Read these off the grid that follows.
1) Which number is the third entry from the end, reading row by row?
2) Which number is the entry just right of the centre entry?
3) Which number is the smallest entry in the last column?
4) Which number is the largest entry in the first row?
5) Which number is the smallest entry in the first row?
6) Which number is the 1st entry in reading order?
7) Which number is the first entry in the row that holds the smallest entry?
8) Which number is the entry just left of the largest entry?
[[ 78 111 104  97  73 123 144 131  86 173 160  72  79 132 108]
 [122 105 110 101 111 110  75 100 134  95  58 118 140 111 119]
 [ 87 114  97  91 108 107 113 133 127  93  98  95 124 134 122]
 [ 65 112  98  84  53 120 143 140  84 193 168  58  86 138 109]
 [109 116 102  96 100 112 111 120 117 116 109 118 106 107 115]
 [ 95 109 106  85  76 115 115 123 108 147 116  78 113 124 113]
 [105 115 109  96  94 107 106 112 113 117  96  97 116 112 110]
 [125 107 113 103 118 105 101 100 119  90  90 115 128 102 120]
 [132 109 109 101 124  99  69  95 136  71  51 120 148  98 116]
 [ 65 113  99  74  44 125 148 142  87 197 162  54  94 141 111]
 [136 107 114 135 152  97  97  96 119  61  83 142 122  99 110]
 [ 94 102 108 141 134 110 140 114  76 104 167 124  69 103 101]
 [ 81 109 107 142 109 117 166 126  63 140 208 111  50 115  99]]
1) 50
2) 113
3) 99
4) 173
5) 72
6) 78
7) 65
8) 140

Questions about the grid below.
1) Which number is the bottom-right entry?
2) Which number is the 1st entry on the main diagonal?
3) Which number is the largest entry in the first row?
4) Which number is the largest entry in the first column?
5) Which number is the last entry of the smallest entry's row?
6) Which number is the second-last entry, reading row by row?
7) Which number is the first entry in the row that holds the smallest entry?
8) Which number is the entry in the bottom-left corner?
[[ -4   3  20   8  -9 -18  -7 -25  19  -7]
 [  0  -3  24   0  -4 -19  -4 -27  24  -1]
 [ -4   2  20   5  -7 -16  -7 -24  20  -4]
 [-22   5 -39  -6 -19  32 -24 -17 -27  -6]
 [ 10 -40 -19  37  29 -27   6  51 -20 -38]
 [  0   0   0   0   0   0   0   0   0   0]
 [  9 -40 -20  37  28 -25   5  51 -20 -37]
 [ 11   4  11 -46  32  12   5  28  19  13]
 [ -2  -1  23   1  -4 -17  -5 -27  21  -3]
 [ 39   1  13 -20  13  -5  26   9  20  18]
 [-21   5 -38  -6 -19  31 -23 -18 -26  -5]
 [-22   3 -38  -5 -21  32 -24 -17 -28  -5]
 [-22   5 -39  -6 -19  32 -24 -17 -27  -7]]
1) -7
2) -4
3) 20
4) 39
5) 13
6) -27
7) 11
8) -22

Questions about the array below.
1) What is the first entry of the smallest entry's row?
2) What is the entry just right of the smallest entry?
3) What is the entry in the bottom-right corner?
4) What is the 2nd largest entry?
5) What is the entry directly below the largest entry?
6) What is the entry just right of the largest entry?
7) What is the bottom entry of the column that holds the largest entry?
8) What is the 1st entry, reading row by row?
[[ 14   3   5  -7   7  12  -5 -10   4   1  -8  15  -9]
 [  9   3  10  -7  16   0  -5 -10   4   1 -11   0  -9]
 [  7   3  -6   0   7   2  -5   8   4   1  -8  14  -4]
 [  9   8   3  -4  13   2  -2 -10   4  -5  -8  11  -9]
 [ 11  26 -46 -42 -27 -36  -5  17 -32   6  -8  35 -25]
 [  9   3   9  -7   3   2  -8 -14   5   1   3  15  -9]
 [-14   3   3 -29   7  38 -42 -34 -35  -6  -5  17  -9]
 [  9  -8  -5  12  -4   2   1 -10  10 -14  -8  14  -9]
 [-48   3 -22  26   7  26  24   2  -4   7  14  15  29]]
1) -48
2) 3
3) 29
4) 35
5) 2
6) -42
7) 26
8) 14

Questions about the array below.
1) The top-left entry?
2) The 2nd entry in reading order?
3) The entry just right of 7866?
4) The entry in the bottom-left corner?
5) The last entry, reading row by row?
6) The 4th entry in reading order?
7) The 3rd entry on the diagonal from the top-right corner?
[[7181 9581 3324 3088]
 [7866 3293 7226 7409]
 [4936 3762 3052 2800]]
1) 7181
2) 9581
3) 3293
4) 4936
5) 2800
6) 3088
7) 3762

Questions about the table below.
1) Which number is the entry just left of -17?
2) Which number is the smallest entry?
3) Which number is the largest entry?
[[13, 15, 21, -26, -14, -15, -17, 13, -23, 4, -19, -2], [38, -30, -54, -19, -46, -14, -15, 9, -8, -19, 21, 31], [26, 6, -3, -13, -23, -50, -23, 19, -22, -10, 19, 37], [12, -24, -10, -19, -16, -6, -42, 14, -1, -27, -19, 34], [-2, -14, 4, 14, 17, 7, 13, -11, 11, 9, 9, 2], [-1, 33, 8, -23, -19, -8, -11, 12, -26, -3, -16, -20], [2, -20, -23, 6, -6, -7, -19, 6, 11, -23, 9, 32]]
1) -15
2) -54
3) 38

W =
[[-145 -551 -367 -488  389  -60 -459 -345 -259 -439   15]
 [-276 -178   34  655  592 -148  136 -226 -258 -255 -373]
 [-199  140  198  462 -356 -148  271   43 -362  127 -446]
 [-262   55 -142  636 -104  -24  274  -92 -440  -74  276]
 [-222 -178   43  239  114   14    3 -118 -461 -123 -341]]
Rows and columns are numbered from 0.
What is the bottom entry of the column that holds the smallest entry?
A: -178
What is the entry directly above -255?
A: -439
The bottom-right entry -> -341
The entry directly above 655 is -488
The entry directly above the centre entry -> -148
The entry in row 2 and column 1 is 140
What is the entry directly below -258?
A: -362
What is the entry in row 0 and column 0?
A: -145
What is the entry at row 0, column 1?
A: -551
What is the entry directly below 271?
A: 274
What is the entry directly below the smallest entry?
A: -178
The entry in row 0 and column 2 -> -367
The median entry -> -123
What is the entry in row 1 and column 2?
A: 34
What is the entry in the bottom-left corner?
A: -222
The entry just left of 274: -24
The top-right entry: 15
What is the entry at row 1, column 0?
A: -276
The entry directly below -440 -> -461
The entry just right of the largest entry -> 592
The entry directly above -258: -259
What is the entry directly below 198?
A: -142
What is the entry in row 2 and column 2?
A: 198

Read these off the grid that follows. Rows and columns are numbered from 0.
1) The entry directly below -30?
2) The entry in row 0 and column 1?
3) The entry just left of 208?
4) The entry in row 0 and column 2?
5) The entry in the bottom-left corner?
6) The bottom-right entry?
7) The entry in the top-right corner?
8) The entry just left of 618?
471	700	-110	452	-134	295	595	-172
2	-142	678	379	534	219	-138	790
7	-155	446	-607	-58	302	-540	-30
316	-53	-418	-625	276	-267	591	254
416	149	338	440	-123	639	13	607
296	-50	-127	-252	-18	262	208	190
-464	-625	118	-31	618	-358	582	99
187	-124	-140	613	-107	319	660	157
1) 254
2) 700
3) 262
4) -110
5) 187
6) 157
7) -172
8) -31
